Below is a small trained network, with its code and all its weights. Each question gives an input and a class and asks what happens when units are switched off, that is, made to give their printed mean instead of their output.

import numpy as np


def w(rows, s, z=0):
    codes = np.array(rows[::2]) - 128.0
    scale = np.full(codes.shape[1], s)
    scale[-1] = z or s
    return codes * scale


def norm(h):
    return h / np.sqrt((h * h).mean(-1, keepdims=True) + 1e-5)


def f(y):
    return y / 2 * (1 + np.tanh(0.7978845608 * (y + 0.044715 * y**3)))


def log_softmax(a):
    a = a - a.max(-1, keepdims=True)
    return a - np.log(np.exp(a).sum(-1, keepdims=True))


def net(x, mask):
    res = np.array(x, float).reshape(1, 4) / 4 @ E
    u = 0
    for l in range(2):
        y = f(norm(res) @ A[l][:, :-1].T + A[l][:, -1])
        res = res + np.where(mask[u : u + 4], y, B[l][:, -1]) @ B[l][:, :-1]
        u += 4
    return log_softmax(norm(res)[-1] @ U[:, :-1].T + U[:, -1])


A, B = {}, {}
E = w([
[78,39,170,95,57,135,119,28,91,147],'x0',
[79,163,188,158,107,80,173,124,223,123],'x1',
[133,145,151,106,114,112,31,160,150,197],'x2',
[2,174,106,77,209,118,183,135,97,171],'x3',
],0.008)
A[0] = w([
[213,140,110,186,66,233,99,108,171,58,18],'L0N0',
[114,111,62,239,132,193,219,72,115,22,6],'L0N1',
[162,50,3,81,171,116,71,106,46,106,55],'L0N2',
[214,66,233,152,38,159,196,193,118,158,84],'L0N3',
],0.0062,0.0017)
B[0] = w([
[102,97,185,96,187,120,202,182,67,126,247],'L0N0',
[142,159,181,142,98,108,8,117,134,178,245],'L0N1',
[120,157,91,182,93,65,162,111,160,107,253],'L0N2',
[112,123,54,73,140,74,153,144,150,139,217],'L0N3',
],0.013,0.0042)
A[1] = w([
[75,28,103,30,39,161,145,50,125,42,39],'L1N0',
[189,120,48,75,122,76,142,212,23,182,113],'L1N1',
[187,201,151,158,171,215,134,188,105,2,8],'L1N2',
[121,73,213,137,66,121,121,50,25,162,31],'L1N3',
],0.0058,0.0017)
B[1] = w([
[147,212,60,151,228,202,192,174,167,169,204],'L1N0',
[109,107,160,111,75,115,130,43,123,114,254],'L1N1',
[89,149,16,132,85,255,105,144,166,204,168],'L1N2',
[151,188,165,134,122,192,83,226,124,130,221],'L1N3',
],0.0089,0.0045)
U = w([
[167,157,78,128,137,251,157,227,149,164,40],'0',
[77,66,119,66,158,71,199,191,65,98,251],'1',
[153,148,169,133,90,84,1,140,134,138,101],'2',
[105,114,110,196,71,50,187,121,169,82,188],'3',
[113,61,134,169,168,112,98,84,160,70,30],'4',
],0.0091,0.0029)

Each question gives the input, the list of numbers given to net, and the class t.
The units are the neurons (one row each of A and B). Each row of codes is followed by its name. A weight is (code - 128) times the scale printed after its matrix; where a second scale follows, it is the last column's (A, B and U).
mask holds one flag per neuron, layer by layer. A switched-off neuron (its flag False) gives its mean, the last column of its row in B, instead of its output. The means were averaged over made-up inputs and are rounded, as every weight is.
A unit's drop is (log p(t) with every unit on - log p(t) with that unit switched off) / (log p(t) with every unit on - log p(t) with every unit switched off).
The circuit of an input: a set's keep is (log p(t) with only the set's units on - log p(t) with every unit switched off) / (log p(t) with every unit on - log p(t) with every unit switched off). Starting from all 8 units, units are removed one at a time, each time the one whose removal leaves the highest keep (on an exact tie, the one counted first), for as long as the keep stays at least 0.8.
circuit, biggest first: the units of the circuit, biggest drop first
most important unit: the unit with the biggest drop
top k neurons: the k neurons with the biggest drops, biggest first
top k neurons in layer l: the k neurons of layer l with the biggest drops, biggest first
input [8,-7,-4,6], class 0: circuit, biggest first : L1N0; L1N3
input [-5,-1,-7,6], class 2: top 2 neurons in layer 0 : L0N1; L0N0
input [-1,-8,-4,6], class 3: circuit, biggest first : L0N2; L0N0
input [-5,-6,7,4], class 2: most important unit : L0N0
input [-3,-8,7,-7], class 3: top 2 neurons : L0N2; L0N1
input [6,-5,-4,5], class 0: top 3 neurons : L1N0; L1N3; L0N3
input [-2,2,5,-5], class 1: circuit, biggest first : L0N0; L0N1
input [3,-6,4,-3], class 3: circuit, biggest first : L0N2; L0N1
input [6,5,5,3], class 0: top 2 neurons : L0N1; L0N2
input [-8,8,-7,-3], class 0: top 3 neurons : L1N2; L0N2; L1N1
input [6,-6,6,-7], class 1: circuit, biggest first : L0N1; L0N0
input [4,-4,6,-6], class 1: top 3 neurons : L0N1; L0N3; L0N0
input [8,7,7,5], class 0: top 2 neurons in layer 0 : L0N1; L0N2
input [-2,2,-7,4], class 2: circuit, biggest first : L0N1
input [8,-6,-8,8], class 0: top 3 neurons : L1N0; L1N3; L0N0
input [4,-5,-5,-1], class 2: top 2 neurons : L0N1; L1N3
input [1,-4,3,-4], class 1: top 2 neurons : L0N0; L0N1
input [6,2,-4,-6], class 0: top 2 neurons : L1N0; L1N3
input [-2,-7,-8,2], class 2: top 2 neurons in layer 0 : L0N1; L0N3
input [-2,-8,1,7], class 3: top 2 neurons in layer 0 : L0N2; L0N0
input [3,2,-5,-8], class 1: top 2 neurons : L0N0; L0N3
